Each row comes from the steps of one path. Every step used is in the known rows, and no mark comes twice. Write the path behind each row, first mark first.
Known rows
mumef romad sunep dufu rubos gobo: [278, 92, -81, -473, 83, -10, 20, 133, -169, -149, -239, -112, -275, 59, 168, -315, 9, 85, 147, 299, -65, -42, 34, -202, 200, -193, -303, -29, -253, 202, -222, 378, 20, -125, 17, 195, 57, -2, 58, -201, -121, -212, 107]
sunep mumef gobo dufu sema diseve rubos burar nufub: [-113, 13, -229, 278, -15, -145, 152, 0, 160, 156, 338, 73, 356, 275, -208, 68, 24, -117, -138, -182, -46, -2, 160, -210, 39, 176, 378, -21, 131, -80, 86, -73, 211, 7, -78, -152, -192, -32, -216, -52, 67, 295, 35]
gobo rubos sunep romad dufu sema: [-28, -5, -357, -80, 233, 101, 102, -75, 292, 97, -156, 90, -79, -220, -145, -291, 191, 161, 273, 292, -322, -55, -58, 97, -1, 40, -83, -164, -129, 347, -377, -270, 195, -58, 28, 13, -32, -451, 242, 124, -34, -27, -81]
gobo sunep romad dufu sema diseve rubos: [-10, 47, -104, 298, 551, 46, 163, -48, 256, 37, -63, 89, 66, 0, -130, 22, 215, 60, -84, 31, 126, -143, 13, 257, -110, 29, -40, -148, 13, 48, 41, -51, 24, -243, 234, -83, 101, -205, 258, -24, 81, -10, 49]
mumef romad rubos dufu: [10, 153, -205, -307, -57, 34, -90, 17, -38, 222, -28, 129, -20, 129, 213, -257, 136, 154, -14, 125, -76, 41, 160, -454, 24, -428, -130, 39, -210, -53, -348, 75, 91, -24, -272, -60, 77, -53, -12, -69, 115, -256, 22]
rubos sunep gobo dufu sema diseve: [87, 90, -208, 26, 124, 54, 215, -98, -72, -118, 9, -10, -241, -157, -174, 173, 87, -16, 139, -144, 118, 90, -44, 79, 172, -71, 116, -78, 31, 63, 73, 48, 108, 99, 34, -172, -49, 84, 54, 97, -95, -115, 7]
sunep mumef gobo dufu sema: [-34, -24, -269, -4, -27, -88, 84, 62, 67, -218, -175, 53, -38, -49, -1, 127, 180, -130, 161, -160, -360, 160, -206, 126, 184, 69, -132, 136, 179, 32, -315, -314, 68, -58, 22, -76, -316, -184, -347, 230, -56, -130, 65]
dufu sunep mumef gobo: [-146, -48, 119, -6, -171, 2, -111, 186, -28, -46, -80, -214, 210, -81, 230, 157, 5, -220, 149, 54, -94, 205, -149, -53, 93, 176, -281, 29, 138, -87, -26, 14, 89, 2, 308, 244, -140, -113, -97, 76, -20, 95, -27]
burar rubos gobo sunep romad dufu sema diseve: [238, 24, 1, 276, 321, 32, 322, -104, -92, -121, -211, 161, -262, 112, -46, -272, 222, 58, 102, 9, 75, 80, -54, 197, 16, 98, -217, -346, -177, 145, 168, -19, 51, -134, 282, -99, 220, -79, 326, -15, 10, -110, 247]
burar rubos gobo dufu sunep romad: [66, 42, -131, -7, -8, -50, -10, -172, 65, 33, -109, -51, 67, 59, 256, -104, 3, -229, 205, -83, -173, -52, -9, 195, 27, 143, -255, -266, -266, 138, -210, -43, 65, -31, 195, 288, 38, -34, 208, -172, -49, -45, -22]
mumef gobo sunep dufu: [132, -186, -240, 29, 50, -362, -263, 100, -34, -64, 31, -137, -13, -332, 286, -118, -86, -146, 93, 101, -55, -178, 15, 310, -13, 58, -257, -13, 50, -248, -185, -4, -157, 117, 270, 10, -227, -447, 205, 76, -43, -69, -192]
sema diseve gobo sunep dufu rubos burar: [53, -171, 95, 18, -55, -110, -158, 160, 83, -35, 265, -271, 2, 70, 142, -200, -119, 260, -150, -30, 409, -107, 250, -102, -76, 166, 104, 28, 78, 31, 256, 163, -173, 2, 3, -56, 43, -152, 160, -470, -50, -31, -171]
dufu sema gobo rubos burar diseve: [-6, -180, 194, 109, -113, 355, -121, 21, -12, -126, 232, -117, 13, 176, -151, -215, -26, 281, 94, 126, 264, -192, -77, -217, 125, -36, 494, -17, 106, -31, 337, -54, 37, -49, -58, 92, -2, 423, -282, -214, -120, 320, 87]
diseve sema gobo dufu: [-173, 54, 105, -130, 34, 11, -184, 11, 135, -3, -267, 181, -307, 1, -84, 201, 87, 61, 66, -288, 14, -94, -238, 238, -100, 0, 289, -160, 109, -67, -85, -141, -238, -56, 5, -145, -192, 180, -81, 27, 74, 58, 192]
dufu sema diseve sunep nufub: [-48, 9, 23, 43, -106, 196, -232, 40, 195, -115, 419, -34, -95, -190, -260, 400, -57, 148, -198, -36, 314, 89, 214, -124, -2, -59, 188, -90, 97, -159, 187, 194, -172, 139, -82, -40, -94, 59, -116, 78, 8, 222, 59]
sema diseve gobo dufu: [2, 14, 43, -70, 83, -128, -143, 63, 134, -93, -55, 33, -157, 56, 90, 236, 241, -110, -67, -283, 68, 79, -84, 20, -194, -17, 198, -166, 146, -125, 81, 39, -61, -10, 59, -123, -69, 293, 127, 5, 81, -53, 11]
romad dufu rubos sunep: [70, -175, -71, -347, -89, 136, -131, 235, 27, -23, -43, 53, -246, 36, 65, -68, 74, 173, 161, 86, -53, 75, 43, -76, 59, -143, -14, -62, -266, 257, -42, 80, 84, 160, -44, -10, 184, -298, 257, -114, 126, -56, -92]
mumef gobo dufu sunep: [-97, -73, -96, -246, -125, 70, -321, 226, 140, -27, 36, -193, -10, -89, 260, 440, 84, -279, 79, -325, -198, 23, -40, 154, 221, -106, -145, 7, -29, -83, -222, -24, 22, 10, 128, 176, -231, 14, 1, -12, 8, 17, -154]
mumef gobo rubos burar diseve sunep dufu sema: [158, -177, -204, 211, 69, -62, -162, -93, 162, -202, 239, -126, 76, -145, 62, -200, -146, -43, -105, 147, -51, -329, 52, 166, 160, -66, -42, 168, 120, -32, -72, -156, 64, -53, 102, 137, -186, -86, -122, -27, -117, -5, -102]
mumef sunep rubos burar diseve sema gobo dufu: [-51, -43, 227, -40, -197, 167, 10, -226, -173, 48, -140, 56, -167, -4, -66, 25, -269, 59, -151, -150, -36, -162, -105, 192, -85, -31, 290, 179, -144, -196, -13, -191, -239, -101, -287, -8, 46, 298, -240, -40, -2, -10, 59]
sema diseve rubos dufu sunep mumef gobo: [-101, 81, 241, 295, -60, -35, -42, -23, 78, 62, -77, 13, 298, -35, 253, 170, -47, -226, -148, 4, -85, -31, -155, 24, -12, -31, -242, 156, 166, -85, 137, 66, 154, -110, 183, 43, 20, 34, 133, -4, 149, -12, -36]
gobo sunep rubos dufu sema diseve: [127, 184, -27, 95, -156, 148, -32, -127, -207, 53, 201, 16, 81, -106, -30, 14, 19, 165, -72, -114, 134, 77, 119, -8, -61, -120, -64, 122, 124, -69, 162, 16, -34, -39, -283, -204, -18, -74, 19, -13, -18, -175, -43]
romad rubos gobo sunep dufu sema diseve: [188, 187, -4, 96, 202, 37, 176, -45, -241, -161, -29, -33, -195, 75, -168, -201, 40, 144, 129, 14, 293, -7, 57, 81, 146, -114, -132, 19, 119, -29, 201, 220, -121, -19, 112, -28, 69, 202, 176, -4, -193, -121, 89]
sunep rubos gobo dufu sema diseve mumef: [206, 125, -9, 49, 28, -75, 127, -32, -149, -188, -20, -100, -39, 120, -149, 16, 149, -70, -27, -5, 66, 344, -202, 4, -194, 60, -47, -20, 255, 105, 54, -15, 55, -67, -118, -118, -45, 351, -121, 181, -231, -7, 43]
gobo rubos sunep mumef: [-223, -123, 41, 77, -229, -75, 62, -120, 60, 105, 42, 36, 285, -205, -178, -75, -74, 45, 326, 474, -104, -125, -165, -3, -66, 184, 56, 119, 71, 40, -81, 24, 49, 374, -41, 109, 61, -266, 182, 59, -36, 164, -183]
sema gobo dufu rubos sunep mumef romad: [-111, -137, -30, -85, 64, 88, 298, 64, 123, 4, -305, -8, -134, -98, -121, 34, 109, 41, -18, 256, -145, 88, -125, 64, 15, -48, -91, 152, -379, 160, -196, 52, 44, 131, -74, -218, 304, -321, -77, -106, -132, -249, 86]
gobo sunep rubos dufu sema diseve mumef romad: [156, 124, -155, 103, 138, -90, 197, -8, -44, 134, 121, -89, 100, -136, -59, 3, 193, -2, -275, 213, 101, 210, 73, -105, -226, -134, -290, 81, -95, 31, -165, -40, 22, -17, -234, -355, 112, -286, -86, 71, -157, -314, -44]
sunep gobo dufu rubos burar diseve sema: [35, 22, 36, -96, 33, -22, -33, -179, -216, -345, -58, 52, -226, 273, 153, -84, -156, -24, 12, -237, 125, -149, -10, -28, 210, 149, 219, -48, 128, -26, -56, -167, -62, -159, -183, 124, -218, 217, -266, -190, 136, -63, 187]
dufu sunep mumef diseve: [-171, 2, 28, 61, -129, 76, -96, 111, -130, -47, -29, -56, 154, -49, 286, 248, -20, -218, 181, -54, -2, 298, -76, -116, -45, 266, -205, -5, 94, -223, 84, 42, 190, 94, 212, 167, -248, -28, -62, 50, 234, 119, -5]
burar rubos dufu sema diseve: [232, 168, -72, 124, -89, 136, -19, -55, -53, 95, 189, 191, -113, 145, 62, -35, 188, 287, 72, -260, 175, 70, 27, -288, -23, -220, 122, -212, -25, 109, 364, -18, 145, 20, -33, -336, 54, 80, -26, -200, 199, -71, 209]
gobo rubos dufu sunep: [-142, 91, 78, -231, -298, 119, -451, -22, 150, 203, 265, -2, 259, -102, 258, 150, -46, 82, 87, 28, -103, -271, 16, -140, 115, -166, -46, 90, 72, 53, -180, 94, 1, 27, -133, 186, -146, -39, 201, -197, 151, -13, -273]
mumef gobo rubos sunep romad dufu: [-21, -229, -250, -59, 233, -77, -36, -35, 298, 138, -322, -16, -70, -361, 111, -334, 105, -79, 180, 352, -485, -94, -97, 262, -152, 42, -200, -227, -208, 136, -369, -200, 258, -6, 128, 72, 59, -445, 511, 224, 23, 91, -150]
romad sunep mumef diseve rubos dufu sema gobo: [-72, 133, 210, 196, -73, 130, 140, 61, -42, 101, -323, 313, 21, -32, -37, 19, -106, 69, -49, -17, -139, -12, -210, -13, 69, -236, -37, 277, 70, 67, 290, 18, 87, -92, 103, -9, 120, 210, -95, 103, 127, 20, 139]
rubos burar diseve sema gobo sunep: [-139, -130, 476, 238, -115, 48, -69, 36, -139, -58, 61, 70, -120, 103, -167, -27, -180, 23, -42, -28, 513, -257, -25, 192, -7, 113, 297, -51, 28, -229, 283, -52, -421, 97, 61, -5, 25, 171, -60, -102, -53, 158, 85]
sema diseve sunep gobo: [47, -20, 131, 32, 197, -122, -95, -75, -142, -163, 83, -168, 51, -130, 150, 174, -110, -112, -131, 56, 422, 40, 53, 16, -29, 63, -48, -162, 198, -228, 240, 407, -4, -31, 383, 193, 54, 164, 100, 71, 29, -17, 23]
gobo dufu sunep nufub: [-222, -34, -152, -292, -367, 186, -445, 109, 186, -33, 346, -73, -86, -177, 86, 458, -91, -4, 32, -131, -114, 68, 84, -131, 235, 3, 135, -43, -59, -171, -288, 56, -162, 161, -184, 184, -345, -49, -14, -81, 57, 209, -155]
rubos dufu sunep gobo: [9, 169, -9, -216, -197, -92, -254, -74, -225, -20, 76, -37, 121, -111, 478, -40, -194, -92, 60, 54, 49, 10, -5, -237, 242, 4, -200, -31, 126, -29, -174, 195, 40, -96, 173, 335, -185, -30, 103, -49, 119, -206, -168]
dufu sema diseve gobo sunep rubos burar nufub: [59, 94, -111, 56, -243, -27, -9, 3, -175, 243, 545, -158, 407, 161, -288, -131, -98, 83, -146, -133, 307, 170, 458, -330, -124, 235, 367, -101, 172, -95, 370, 115, 1, 109, -243, 104, 35, -2, -75, -87, -93, 314, -96]

Write each row's path
[147, 93, 225, -120, 148, -85, 370, 44, -153, -21, -98, -3, -161, 156, -266, 244, 56, 3, -31, -57, 90, 58, -59, 9, -1, -298, -145, 250, -89, 131, 8, 116, -228, 64, -37, -162, 326, 429, -134, 253, -159, -221, -53]
romad rubos gobo dufu sema diseve mumef sunep
[-101, -104, -47, -64, 137, -120, 123, 94, 254, 453, 217, -55, 236, 18, -221, -238, -32, 230, -92, 273, -110, -74, 161, -261, -212, 182, 248, -165, -202, 242, -98, -111, -5, -53, 59, -157, 116, -274, -66, 37, -71, 225, -152]
diseve mumef sunep romad dufu sema gobo rubos burar nufub
[-33, 153, 133, 64, 61, 136, 3, -37, 119, 137, -188, 70, 29, -6, -50, -204, -61, 182, -177, -25, 74, -23, 104, 83, -83, -294, -148, 117, -36, 157, 98, -12, -99, -170, 85, -12, 307, 80, -74, 55, -156, -203, 67]
diseve sunep romad rubos dufu sema gobo
[-55, -109, -152, -79, -200, -243, -65, 114, -31, 12, 205, 53, 239, 336, 132, -9, -74, -120, -111, -305, -135, 190, 286, -323, -106, 337, 257, 3, 78, -64, 111, -7, 157, 132, -209, -9, -126, -63, -185, -115, 248, 176, -29]
sunep mumef diseve gobo dufu rubos burar nufub
[-317, 34, 376, 2, 90, 159, 21, -13, 40, 147, -449, 79, -25, -219, -232, 186, -86, 150, 221, 38, -143, -172, -281, 191, -61, 51, 118, 45, 222, -50, 321, 55, -1, 47, 62, 158, 62, 308, 82, 123, 132, 433, 223]
romad sunep mumef diseve sema gobo rubos
[-45, -28, -150, -45, -285, -52, -172, 169, -37, 319, 528, -380, 378, 131, 71, 183, -76, -234, -226, -238, -17, 328, 283, -283, -127, 156, 168, -120, -14, -148, 152, 62, 229, 93, -146, -13, -135, 68, -50, -106, -122, 383, -210]
sema diseve mumef gobo dufu sunep rubos burar nufub
[158, 117, 51, 66, 304, -255, 399, -130, 54, 15, -166, -70, -76, -105, -107, 35, 70, -165, -6, 111, -20, 14, -65, 184, -306, 77, -278, -35, -183, 206, -265, -109, -169, -95, 74, -276, 79, 0, -95, 271, -229, -326, -96]
rubos gobo dufu sema diseve mumef sunep romad
[-203, -127, 105, 54, 348, 179, 143, -12, 340, -46, -331, 106, -10, -164, -226, -5, 191, 216, -156, 420, -200, -87, -266, 172, 69, -25, -101, 117, -1, 127, -165, 17, 48, -220, 209, 38, 222, -183, 6, 73, -36, -77, 180]
diseve sunep mumef romad dufu sema gobo rubos
[-117, 47, -60, 31, 14, -100, 130, -137, -7, -109, -356, 283, -188, -66, -73, 238, -71, -158, 156, -290, -231, 8, -92, 334, -108, 181, -70, 124, 54, 58, -90, -261, 38, 221, -257, -135, -135, -169, -14, 155, 309, -38, 121]
gobo dufu rubos sunep mumef diseve sema
[97, -41, -37, -36, -48, -240, -175, 167, -34, 146, 520, -171, 192, 211, 49, -134, -110, 112, -187, -149, 361, -64, 485, -280, -130, 207, 289, -162, 12, -46, 373, 272, -108, 134, -18, -118, 33, -180, 139, -376, 34, 122, -130]
sema diseve gobo sunep dufu rubos burar nufub
[228, 26, -258, -15, -66, -9, -4, -222, -142, -329, -152, 132, -27, -48, -76, 72, -93, -258, -59, -205, -257, 88, -7, 385, 55, -32, -199, 241, 180, -61, -213, -66, 84, -48, -251, 265, -149, 210, -150, 346, 8, -96, 14]
mumef diseve sunep rubos gobo dufu sema
[-2, -86, -184, -385, -30, -39, -54, 151, 35, 339, 307, -92, 145, 211, 164, -226, -69, 198, -49, 34, -67, 31, 465, -464, -123, 171, 125, -216, -431, 119, -182, 56, 42, -82, -98, -89, 24, -487, -75, -245, 167, 23, -126]
mumef sunep romad dufu rubos burar nufub
[318, 112, 167, -116, 28, 3, 256, -97, -348, -112, -227, 13, -128, 39, -106, -208, -16, 60, -60, 287, -50, 286, -190, -56, -152, 0, -254, 70, 16, 138, -40, 102, -15, -213, -56, 75, 213, 232, 20, 309, -81, -156, 22]
romad dufu sema diseve mumef sunep rubos gobo
[14, -221, -50, 328, 1, -220, 137, -143, -1, -216, -195, 190, 83, -30, 69, 97, -58, -501, -21, 57, -375, -186, -257, 404, 67, -77, -52, 252, -68, -170, -109, -199, 114, 198, 50, 49, 71, 17, 65, 223, 32, -37, -72]
burar diseve rubos sunep mumef gobo dufu
[-231, -3, 347, 111, -142, 42, 91, -71, -93, -19, -128, 29, 34, 62, -67, -65, -154, -112, 149, 137, -96, -228, -155, -59, 174, 87, 88, 72, 102, -98, 56, -182, 2, 5, -57, 223, -144, 229, -117, -8, 10, 290, 143]
romad sunep mumef gobo rubos burar diseve sema
[-197, -11, 233, -6, -54, 199, -27, -14, -58, -49, -175, 125, -310, 330, -86, -39, -44, 84, -34, -283, 126, -87, -100, 43, 90, -142, 386, 8, -33, -162, 107, -152, -168, -61, -123, -23, 11, 538, -152, -141, -19, 112, 215]
romad rubos burar diseve sema gobo dufu
[113, -14, 238, 183, 173, 16, 232, 135, -194, -62, -94, 87, -99, 133, -115, -66, 76, -23, -247, 115, 191, -23, -11, 79, 107, -417, -195, 263, -194, 1, 142, -20, -232, 58, 33, -196, 461, 134, -141, 107, -238, -319, 71]
burar diseve mumef romad rubos dufu sema gobo sunep
